Below is a small trained network, with its code and all its weights. Each question gives an input and a target symbol and asks what happens when units are switched off, that is, made to give their printed mean instead of their output.

import numpy as np


def w(rows, s, z=0):
    codes = np.array(rows[::2]) - 128.0
    scale = np.full(codes.shape[1], s)
    scale[-1] = z or s
    return codes * scale


def f(y):
    return np.maximum(y, 0)


def softmax(a):
    e = np.exp(a - a.max(-1, keepdims=True))
    return e / e.sum(-1, keepdims=True)


def log_softmax(a):
    a = a - a.max(-1, keepdims=True)
    return a - np.log(np.exp(a).sum(-1, keepdims=True))


def net(x, mask):
    ids = ['αβδζηλμστω'.index(c) for c in x.split()]
    T = len(ids)
    res = E[ids] + P[:T]
    r = res
    for j in range(2):
        rows = slice(2 * j, 2 * j + 2)
        q, k, v = (r @ M[0][rows].T for M in (Q, K, V))
        z = softmax(np.where(np.tri(T) > 0, q @ k.T / 2**0.5, -1e9)) @ v
        o = O[0][rows]
        res = res + np.where(mask[j], z, o[:, -1]) @ o[:, :-1]
    y = f(res @ A[0][:, :-1].T + A[0][:, -1])
    res = res + np.where(mask[2:6], y, B[0][:, -1]) @ B[0][:, :-1]
    return log_softmax(res[-1] @ U[:, :-1].T + U[:, -1])


Q, K, V, O, A, B = {}, {}, {}, {}, {}, {}
E = w([
[123,147,131,160,161,117],'α',
[128,164,164,131,146,250],'β',
[111,148,132,162,184,142],'δ',
[54,143,152,138,126,108],'ζ',
[132,103,154,147,170,166],'η',
[136,88,137,142,159,141],'λ',
[180,70,154,97,1,109],'μ',
[99,103,80,159,123,160],'σ',
[118,192,83,163,118,95],'τ',
[204,135,105,152,205,106],'ω',
],0.009)
P = w([
[121,101,162,230,147,90],'0',
[149,135,185,223,109,181],'1',
[145,143,114,201,98,117],'2',
[97,99,152,171,166,86],'3',
[152,157,153,196,103,219],'4',
[140,150,105,153,101,122],'5',
[88,99,135,129,179,89],'6',
[149,170,129,158,103,222],'7',
[137,150,88,114,94,128],'8',
[82,102,117,89,178,94],'9',
[143,180,112,126,99,232],'10',
[129,151,74,71,97,136],'11',
[77,107,97,46,180,101],'12',
[134,185,93,81,96,253],'13',
],0.008)
Q[0] = w([
[104,72,146,69,145,54],'H0',
[124,141,167,145,132,183],'H0',
[190,122,174,83,3,57],'H1',
[174,165,100,168,56,161],'H1',
],0.039)
K[0] = w([
[114,101,187,206,111,124],'H0',
[114,127,137,73,141,102],'H0',
[167,133,199,252,145,90],'H1',
[218,144,74,126,185,88],'H1',
],0.031)
V[0] = w([
[223,51,169,110,208,158],'H0',
[251,225,43,151,110,127],'H0',
[136,41,47,167,127,161],'H1',
[154,87,172,130,65,71],'H1',
],0.018)
O[0] = w([
[185,29,137,128,219,173,135],'H0',
[247,180,41,153,127,75,143],'H0',
[88,83,38,136,102,180,255],'H1',
[138,96,173,115,56,101,55],'H1',
],0.011,0.0054)
A[0] = w([
[116,88,174,155,178,23,70],'N0',
[76,87,88,121,145,2,216],'N1',
[81,90,73,153,159,32,252],'N2',
[120,159,192,139,184,138,155],'N3',
],0.021,0.0016)
B[0] = w([
[119,169,83,95,59,199,159],'N0',
[117,28,5,116,172,89,193],'N1',
[117,165,238,140,124,95,255],'N2',
[139,175,109,84,190,76,176],'N3',
],0.018,0.0095)
U = w([
[87,239,101,177,33,111,151],'α',
[159,175,153,106,198,93,44],'β',
[78,239,191,140,124,127,80],'δ',
[115,152,54,68,124,82,50],'ζ',
[192,114,48,162,167,176,127],'η',
[49,120,96,185,110,253,157],'λ',
[179,39,116,32,52,103,190],'μ',
[51,49,196,133,198,102,137],'σ',
[127,152,119,145,119,88,91],'τ',
[177,108,219,60,60,153,254],'ω',
],0.0055,0.0045)

Each question gives the input, a string of symbols that net reads in full, and the target symbol t.
The units are the heads (2 rows each of Q, K, V and O) and the neurons (one row each of A and B). Each row of codes is followed by its name. A weight is (code - 128) times the scale printed after its matrix; where a second scale follows, it is the last column's (O, A, B and U).
mask holds one flag per unit, heads first, then neurons. A switched-off unit (its flag False) gives its mean, the last column of its rows in O or B, instead of its output. The means were averaged over made-up inputs and are rounded, as every weight is.
A unit's drop is (log p(t) with every unit on - log p(t) with that unit switched off) / (log p(t) with every unit on - log p(t) with every unit switched off).
The circuit of an input: a set's keep is (log p(t) with only the set's units on - log p(t) with every unit switched off) / (log p(t) with every unit on - log p(t) with every unit switched off). Starting from all 6 units, units are removed one at a time, each time the one whose removal leaves the highest keep (on an exact tie, the one counted first), for as long as the keep stays at least 0.8.
units of the circuit, in order: the units of the circuit, biggest drop first
unit that matters most: the unit with the biggest drop
k most important neurons: the k neurons with the biggest drops, biggest first
which heads matter: for each layer, one digit per head in row order, 1 if its drop is at least 0.15 and else 0, layers parted by /
input σ ω ω, target β: 2 most important neurons -> [N2 N0]
input δ ζ ω δ, target ζ: 2 most important neurons -> [N3 N0]
input δ ζ δ ω λ α λ α σ α δ α ω τ, target η: units of the circuit, in order -> [H0 N2]
input η ζ η ζ σ σ σ ζ, target λ: units of the circuit, in order -> [N2 H1 H0]
input η δ δ σ μ δ δ λ δ σ, target σ: which heads matter -> 00
input β σ α ω μ δ β λ ζ δ δ ζ σ τ, target α: which heads matter -> 10
input δ σ ω ω σ τ τ η β σ ω σ η α, target λ: unit that matters most -> N2
input σ λ μ ζ δ σ δ σ δ ω, target σ: which heads matter -> 01
input ζ σ λ α ζ λ ω μ α δ ω μ β, target β: units of the circuit, in order -> [H1 N3]
input τ α ζ δ μ δ σ ω σ λ ζ, target λ: units of the circuit, in order -> [N2 H0]
input λ σ β ζ, target ζ: 2 most important neurons -> [N3 N0]
input δ β ζ λ β τ, target ζ: which heads matter -> 10
input σ α σ σ δ δ β α, target β: 2 most important neurons -> [N3 N1]
input σ δ δ σ μ μ ω, target μ: 2 most important neurons -> [N1 N0]
input σ σ ω ω μ δ α ζ δ ω λ α ζ, target ζ: unit that matters most -> H1
input λ α δ ω α ζ ω, target ζ: 3 most important neurons -> [N0 N3 N1]
input α α σ α σ δ σ δ, target λ: 2 most important neurons -> [N2 N3]
input σ β δ τ δ σ σ σ σ σ η α ω, target σ: 2 most important neurons -> [N2 N1]
input δ ζ σ α λ, target λ: 2 most important neurons -> [N2 N3]
input α δ ω σ ζ ζ σ σ σ σ ζ ζ τ σ, target α: most important neuron -> [N1]
input δ ω α α δ μ λ λ η δ, target μ: units of the circuit, in order -> [H1 N1]
input δ δ α α ω σ τ β δ ζ δ, target δ: units of the circuit, in order -> [H0 N1]
input τ σ σ α α, target λ: units of the circuit, in order -> [H1 N2 H0]
input σ ω β α τ ω δ, target β: 2 most important neurons -> [N3 N2]
input μ σ α σ β σ ζ δ β η τ α β, target β: 2 most important neurons -> [N3 N1]
input σ σ σ η δ β β δ σ ζ δ, target λ: units of the circuit, in order -> [N2 H0]
input σ ω σ ω ω μ α δ ω λ, target μ: unit that matters most -> H1
